Below is a small trained network, with its code and all its weights. Each question gives an input and a class and asks what happens when units are switched off, that is, made to give their printed mean instead of their output.

import numpy as np


def w(rows, s, z=0):
    codes = np.array(rows[::2]) - 128.0
    scale = np.full(codes.shape[1], s)
    scale[-1] = z or s
    return codes * scale


def norm(h):
    return h / np.sqrt((h * h).mean(-1, keepdims=True) + 1e-5)


def f(y):
    return y / 2 * (1 + np.tanh(0.7978845608 * (y + 0.044715 * y**3)))


def log_softmax(a):
    a = a - a.max(-1, keepdims=True)
    return a - np.log(np.exp(a).sum(-1, keepdims=True))


def net(x, mask):
    res = np.array(x, float).reshape(1, 5) / 4 @ E
    u = 0
    for l in range(2):
        y = f(norm(res) @ A[l][:, :-1].T + A[l][:, -1])
        res = res + np.where(mask[u : u + 6], y, B[l][:, -1]) @ B[l][:, :-1]
        u += 6
    return log_softmax(norm(res)[-1] @ U[:, :-1].T + U[:, -1])


A, B = {}, {}
E = w([
[96,144,74,10],'x0',
[44,166,173,164],'x1',
[16,68,63,90],'x2',
[35,196,48,254],'x3',
[171,27,21,158],'x4',
],0.0066)
A[0] = w([
[178,185,19,168,62],'0.n1',
[154,186,87,151,253],'0.n2',
[100,100,145,28,12],'0.n3',
[62,140,202,90,106],'0.n4',
[66,2,151,245,100],'0.n5',
[30,119,141,141,49],'0.n6',
],0.0089,0.0071)
B[0] = w([
[146,153,34,93,144],'0.n1',
[184,101,104,189,254],'0.n2',
[183,106,121,65,136],'0.n3',
[76,108,12,90,153],'0.n4',
[136,117,162,182,189],'0.n5',
[109,94,186,106,129],'0.n6',
],0.011,0.006)
A[1] = w([
[133,52,74,23,58],'1.n1',
[45,231,99,165,130],'1.n2',
[163,57,114,158,181],'1.n3',
[114,191,177,96,252],'1.n4',
[240,126,90,132,108],'1.n5',
[200,44,181,7,66],'1.n6',
],0.012,0.0037)
B[1] = w([
[77,197,155,40,228],'1.n1',
[221,11,222,143,178],'1.n2',
[33,136,149,41,218],'1.n3',
[216,27,132,106,166],'1.n4',
[147,66,148,93,238],'1.n5',
[137,245,172,172,255],'1.n6',
],0.012,0.0071)
U = w([
[232,130,214,175,165],'0',
[162,68,7,174,106],'1',
[112,224,147,23,155],'2',
[50,73,159,239,162],'3',
[102,133,124,154,4],'4',
[81,65,77,38,168],'5',
],0.018,0.012)

Each question gives the input, the list of numbers given to net, and the class t.
The units are the neurons (one row each of A and B). Each row of codes is followed by its name. A weight is (code - 128) times the scale printed after its matrix; where a second scale follows, it is the last column's (A, B and U).
mask holds one flag per neuron, layer by layer. A switched-off neuron (its flag False) gives its mean, the last column of its row in B, instead of its output. The means were averaged over made-up inputs and are rounded, as every weight is.
A unit's drop is (log p(t) with every unit on - log p(t) with that unit switched off) / (log p(t) with every unit on - log p(t) with every unit switched off).
The circuit of an input: a set's keep is (log p(t) with only the set's units on - log p(t) with every unit switched off) / (log p(t) with every unit on - log p(t) with every unit switched off). Starting from all 12 units, units are removed one at a time, each time the one whose removal leaves the highest keep (on an exact tie, the one counted first), for as long as the keep stays at least 0.8.
units of the circuit, in order: the units of the circuit, biggest drop first
unit that matters most: the unit with the biggest drop
top k neurons: the k neurons with the biggest drops, biggest first
k most important neurons of layer l: the k neurons of layer l with the biggest drops, biggest first
drop when u is switched off: that unit's drop, to one decimal
input [-6,7,4,-6,-2], class 3: units of the circuit, in order -> 0.n5, 1.n1, 0.n4
input [-6,4,3,-3,-4], class 3: top 2 neurons -> 1.n6, 0.n4
input [1,0,-7,0,5], class 1: top 4 neurons -> 1.n1, 1.n6, 0.n2, 0.n1
input [-7,2,3,-7,2], class 3: 2 most important neurons of layer 0 -> 0.n5, 0.n3
input [6,4,0,-3,-7], class 5: unit that matters most -> 0.n4
input [1,-8,0,4,5], class 5: top 3 neurons -> 1.n3, 1.n6, 1.n5
input [-1,7,2,-1,-1], class 3: units of the circuit, in order -> 0.n4, 1.n1, 1.n3
input [2,7,7,1,5], class 3: top 2 neurons -> 0.n5, 1.n1
input [-1,3,-7,6,4], class 1: units of the circuit, in order -> 1.n6, 0.n1
input [6,2,4,6,3], class 3: units of the circuit, in order -> 1.n2, 1.n5
input [6,4,-3,0,4], class 5: top 3 neurons -> 1.n6, 1.n5, 0.n2
input [-3,-8,5,-8,-4], class 2: 2 most important neurons of layer 1 -> 1.n1, 1.n6
input [4,2,6,4,-6], class 3: top 2 neurons -> 1.n2, 0.n4
input [-3,-5,-4,3,8], class 1: unit that matters most -> 1.n1
input [7,-3,4,3,-7], class 5: top 2 neurons -> 1.n6, 0.n4
input [-4,3,0,-2,0], class 3: 2 most important neurons of layer 1 -> 1.n1, 1.n6
input [8,-3,-3,6,-7], class 0: drop when 1.n2 is switched off -> 0.2
input [2,-1,-2,7,-4], class 0: drop when 1.n2 is switched off -> 0.5
input [6,0,6,-2,4], class 2: drop when 1.n1 is switched off -> 0.0
input [-1,-8,1,2,-5], class 5: most important neuron of layer 0 -> 0.n2
